Each row has two labels, one from each of two sets.
  3  -3  23 -48  -4   8   7 -28  57 -18 -13  20  11 -44 -19 -30  -1  -7  11   1  19 -33   3  54   3  17 -32  17  12 -> K, Q
-38 -10 -14 -17  18  10  -4 -18  -2   2  -5  29  14  38   4  -3  14  -2   2  11  -6  52  19  -3 -18  19  -2  -6 -12 -> Z, N
 -2 -11  21 -43  22  20   8 -14 -20 -14   8   5  -3  -1 -22 -18   8   7  18   3  -4  15  12  16   2  15 -27 -10   5 -> A, E
 -2 -10   6 -46  -5  15  13 -35   5 -32 -16  23  19  -4 -11 -19  14 -16  21   8   3   1  -2  38 -16  10 -15  15  10 -> K, E
 -2   9 -10  -7  10   1  -7 -29   4   9  -9  33  -5  26  33  -8   7  15  -9  14  -1  11  22  15  -4  18 -16  11  -7 -> Z, X
-10  -3  -2 -11 -16   7 -11 -34 -19  -2 -15  27   0  28  18  -7  11  -9   5  13 -14 -26  -5  22 -11   3 -11  22   9 -> K, T
-11   1   3 -36   0   8  10  -6   7  -7  -9  33  20   9 -16  -1  12  -9   7  13 -10   0  -1   8 -15  -3 -12   3   8 -> L, Q
-18  -3  -2 -44   3   2   6  -9  13 -15 -30  22  21   6 -19 -21   9   3  14  26  -6  49  23  11  -9  -4  -7   3 -13 -> Z, Q
 -8   8  -7  -8  -1  -6  -7   0  21  28  -7  34   8  20  11  -3   7   9 -14  25  -4  21  16   6 -10   8   0  -4 -16 -> Z, Q
-12  -3   3 -23   0   8  -8  -3  12  -4 -17  21  12  -2   1 -18  -8  -9  -7  14  10  17   9  35 -14   1  -7   4 -22 -> Z, N
-24  -5   5 -62 -10  30  13 -30 -18 -27 -32  10  28  -1 -32 -10  13 -19  13   8   3  -4 -13  37 -27  -6 -17   7  22 -> L, Q
 -9 -10  11 -28   3  16   3   5  -8  -6  -5   2   0 -20 -15  -7  11  -9  -2   9   7 -14   0  33  -5   0 -13  18   4 -> L, T
 -9  -9  -5 -12 -15  -1 -12  -7   3   7   6  31  19  19  -5  -6  16 -21   6  13  -1  36  12  -5 -14   9  -6  -5 -25 -> Z, T
-13  14   4 -16   2   8  -7  22   9  17   2  27  24   2  -2 -15  14   2   1  11  -5   8   1  -1 -26   6 -20  -3 -14 -> Z, Q
 -5 -12  -1 -12  -3  16  -2 -15   6  -6  26  27  24  15  -4   5  37 -18  13   8 -12 -16 -12 -24 -15  12  -7   3   8 -> K, N
-10  -1  -6  -5  -6  12   4   2   6   5  17  15  13  13   8   5  22   2  16  -1 -32  21   3 -34  -2   9  -4   4   6 -> A, Q
 -6 -12   5 -15  -9  12  -5 -37   3 -27  17  28  22 -14   2   2  17 -37  15 -11   4 -29 -26  33  -6   5  -5  10   5 -> K, N
  6  -7  10 -28  -2  -7   8 -25  16 -28 -21  57  29 -32 -18 -19  -1  12  22  12  37  31   3  13  -1  27   0  17  -6 -> Z, T
 22 -15  -5 -26  -5  -7   5 -57  -1 -24 -27  44   2  -7   1  -8  -3  27  36   8   2   2   7  22  10  20 -10   5  11 -> K, E
 -9   3  -7 -15   2  14  -2 -10  -7  11  -3  22  -2   3  24   0  16   0  -9  11 -14  -4   6   2  -9  10 -24  -2   2 -> Z, N
-19 -12   7 -50   6  40  10 -18  34 -19  -9  11  19  -8 -20  -6  21 -12  23   3  -2   0  -6  22 -19  15 -25   1  17 -> L, X
 -6 -26   8 -31   8  18   6 -42  -2 -16   7  35  19  18   2 -10  14 -19  13   4   4 -12  -3  40  -9  18 -15   8  20 -> K, X
-26 -25 -13   0  17  18 -21  -9 -12  19  18  18   4  47  12  -2  29  -9 -10   9  -9  39  15  -2 -25  12  -8 -17 -24 -> Z, T
  4  -7  21 -20   2   4  13  -1   7 -20  -3   7  23 -30 -31 -13   6   5  16   1   1  14   4   0   2   8   0  -1  -6 -> A, Q
 -6 -12  -9 -34   1  20   0 -42  -5 -12  -7  21   5  15   4   1  28 -13  24   0 -11 -25   5  14  -7   5 -23   8  26 -> K, E
-16  -2   5 -37  -3  15 -22  -3  -8   7   2  23   4   6  -4  -7  16 -19   0   2 -16  -7   3  30 -12  11 -27  -3  -6 -> Z, N
